Here is a tiny trained network, its code and every weight. The questions are about switching its units off for an input and a class, where a switched-off unit gives its printed mean instead of its output.

import numpy as np


def w(rows, s, z=0):
    codes = np.array(rows[::2]) - 128.0
    scale = np.full(codes.shape[1], s)
    scale[-1] = z or s
    return codes * scale


def norm(h):
    return h / np.sqrt((h * h).mean(-1, keepdims=True) + 1e-5)


def f(y):
    return y / 2 * (1 + np.tanh(0.7978845608 * (y + 0.044715 * y**3)))


def log_softmax(a):
    a = a - a.max(-1, keepdims=True)
    return a - np.log(np.exp(a).sum(-1, keepdims=True))


def net(x, mask):
    res = np.array(x, float).reshape(1, 7) / 4 @ E
    u = 0
    for l in range(4):
        y = f(norm(res) @ A[l][:, :-1].T + A[l][:, -1])
        res = res + np.where(mask[u : u + 8], y, B[l][:, -1]) @ B[l][:, :-1]
        u += 8
    return log_softmax(norm(res)[-1] @ U[:, :-1].T + U[:, -1])


A, B = {}, {}
E = w([
[74,173,135],'x0',
[130,142,13],'x1',
[70,2,112],'x2',
[129,129,126],'x3',
[127,127,127],'x4',
[128,128,130],'x5',
[128,127,127],'x6',
],0.0098)
A[0] = w([
[149,88,110,160],'L0N1',
[42,169,120,168],'L0N2',
[124,56,85,133],'L0N3',
[118,119,9,254],'L0N4',
[188,150,90,128],'L0N5',
[98,77,113,203],'L0N6',
[77,131,47,34],'L0N7',
[65,86,170,53],'L0N8',
],0.016,0.007)
B[0] = w([
[156,127,160,157],'L0N1',
[36,171,108,173],'L0N2',
[165,158,187,184],'L0N3',
[170,191,80,246],'L0N4',
[88,81,48,157],'L0N5',
[85,100,248,194],'L0N6',
[134,163,231,157],'L0N7',
[122,86,95,156],'L0N8',
],0.011)
A[1] = w([
[2,59,93,48],'L1N1',
[163,27,158,4],'L1N2',
[218,171,128,135],'L1N3',
[107,25,8,3],'L1N4',
[123,73,21,11],'L1N5',
[97,146,70,120],'L1N6',
[37,68,164,46],'L1N7',
[227,146,144,181],'L1N8',
],0.0094,0.0032)
B[1] = w([
[98,5,117,151],'L1N1',
[125,64,159,153],'L1N2',
[103,44,124,237],'L1N3',
[134,179,167,119],'L1N4',
[112,47,82,125],'L1N5',
[153,79,169,145],'L1N6',
[95,113,6,186],'L1N7',
[136,3,130,254],'L1N8',
],0.0061,0.0034)
A[2] = w([
[154,53,108,1],'L2N1',
[254,244,58,149],'L2N2',
[187,23,102,53],'L2N3',
[247,162,129,158],'L2N4',
[162,131,167,155],'L2N5',
[56,18,203,198],'L2N6',
[147,231,111,115],'L2N7',
[27,152,76,55],'L2N8',
],0.0071,0.0051)
B[2] = w([
[157,207,168,110],'L2N1',
[75,2,97,211],'L2N2',
[134,225,221,137],'L2N3',
[97,54,114,179],'L2N4',
[121,50,122,162],'L2N5',
[72,48,27,254],'L2N6',
[72,107,145,163],'L2N7',
[221,125,119,128],'L2N8',
],0.0072,0.0055)
A[3] = w([
[230,143,131,89],'L3N1',
[124,59,182,175],'L3N2',
[149,44,113,79],'L3N3',
[153,4,139,37],'L3N4',
[133,119,126,2],'L3N5',
[248,162,175,89],'L3N6',
[62,140,118,152],'L3N7',
[56,107,58,18],'L3N8',
],0.012,0.0039)
B[3] = w([
[67,157,7,127],'L3N1',
[143,248,15,245],'L3N2',
[255,232,238,204],'L3N3',
[209,210,139,255],'L3N4',
[88,151,84,107],'L3N5',
[177,150,41,133],'L3N6',
[196,205,222,173],'L3N7',
[172,231,251,161],'L3N8',
],0.0049,0.0068)
U = w([
[248,127,146,231],'0',
[58,183,204,210],'1',
[169,11,230,47],'2',
[5,39,147,89],'3',
[177,59,3,157],'4',
[86,210,34,1],'5',
],0.022,0.0037)

Each question gives the input, the list of numbers given to net, and the class t.
The units are the neurons (one row each of A and B). Each row of codes is followed by its name. A weight is (code - 128) times the scale printed after its matrix; where a second scale follows, it is the last column's (A, B and U).
mask holds one flag per neuron, layer by layer. A switched-off neuron (its flag False) gives its mean, the last column of its row in B, instead of its output. The means were averaged over made-up inputs and are rounded, as every weight is.
A unit's drop is (log p(t) with every unit on - log p(t) with that unit switched off) / (log p(t) with every unit on - log p(t) with every unit switched off).
The circuit of an input: a set's keep is (log p(t) with only the set's units on - log p(t) with every unit switched off) / (log p(t) with every unit on - log p(t) with every unit switched off). Starting from the 12 units with the biggest drops (on a tie, the unit counted first), units are removed one at a time, each time the one whose removal leaves the highest keep (on an exact tie, the one counted first), for as long as the keep stays at least 0.8.
circuit, biggest first: the units of the circuit, biggest drop first
most important unit: the unit with the biggest drop
k most important neurons: the k neurons with the biggest drops, biggest first
k most important neurons of layer l: the k neurons of layer l with the biggest drops, biggest first
drop when u is switched off: that unit's drop, to one decimal
input [0,4,-3,4,6,-1,1], class 4: circuit, biggest first => (L2N2)
input [3,-6,1,-3,-1,4,-3], class 3: 4 most important neurons => (L0N4; L2N6; L0N3; L0N8)
input [-7,-6,0,2,7,-5,2], class 0: 2 most important neurons => (L3N2; L3N4)
input [6,-5,1,2,-8,-3,0], class 3: 2 most important neurons => (L0N4; L1N1)
input [2,2,7,-8,-1,-2,-2], class 1: 2 most important neurons => (L0N6; L0N3)
input [-3,1,-2,-1,-6,-8,3], class 4: 2 most important neurons => (L0N6; L0N5)
input [2,1,7,-5,-7,0,2], class 1: 2 most important neurons of layer 3 => (L3N2; L3N7)
input [-1,-6,-2,2,-8,7,-8], class 0: 2 most important neurons => (L0N2; L0N6)
input [-8,-7,-1,1,5,0,-8], class 0: 3 most important neurons of layer 3 => (L3N2; L3N4; L3N3)
input [0,-6,-4,-6,0,2,-8], class 0: 3 most important neurons of layer 0 => (L0N2; L0N6; L0N7)
input [-1,-6,-1,5,7,-1,-6], class 0: 2 most important neurons => (L0N2; L0N6)
input [-1,5,8,-3,1,8,1], class 0: 2 most important neurons => (L0N4; L3N2)
input [6,3,8,-3,5,-1,-2], class 1: 2 most important neurons of layer 0 => (L0N4; L0N3)
input [-1,7,6,-6,5,-3,-4], class 0: most important unit => L0N4
input [-3,8,3,7,-3,4,1], class 0: 2 most important neurons of layer 3 => (L3N3; L3N4)
input [0,1,-4,-3,-6,-6,8], class 4: 3 most important neurons of layer 0 => (L0N6; L0N5; L0N2)
input [-5,4,8,0,8,-2,3], class 0: 2 most important neurons of layer 3 => (L3N2; L3N4)
input [-4,1,-7,-2,-5,2,6], class 4: 2 most important neurons => (L0N6; L0N5)
input [0,2,-1,6,1,-1,1], class 4: drop when L2N2 is switched off => 0.2
input [7,8,4,-7,-8,0,8], class 1: drop when L0N7 is switched off => 0.2
input [-1,5,-2,4,4,5,-7], class 4: most important unit => L2N2
input [7,3,2,-1,-8,-6,5], class 1: drop when L0N7 is switched off => 0.1
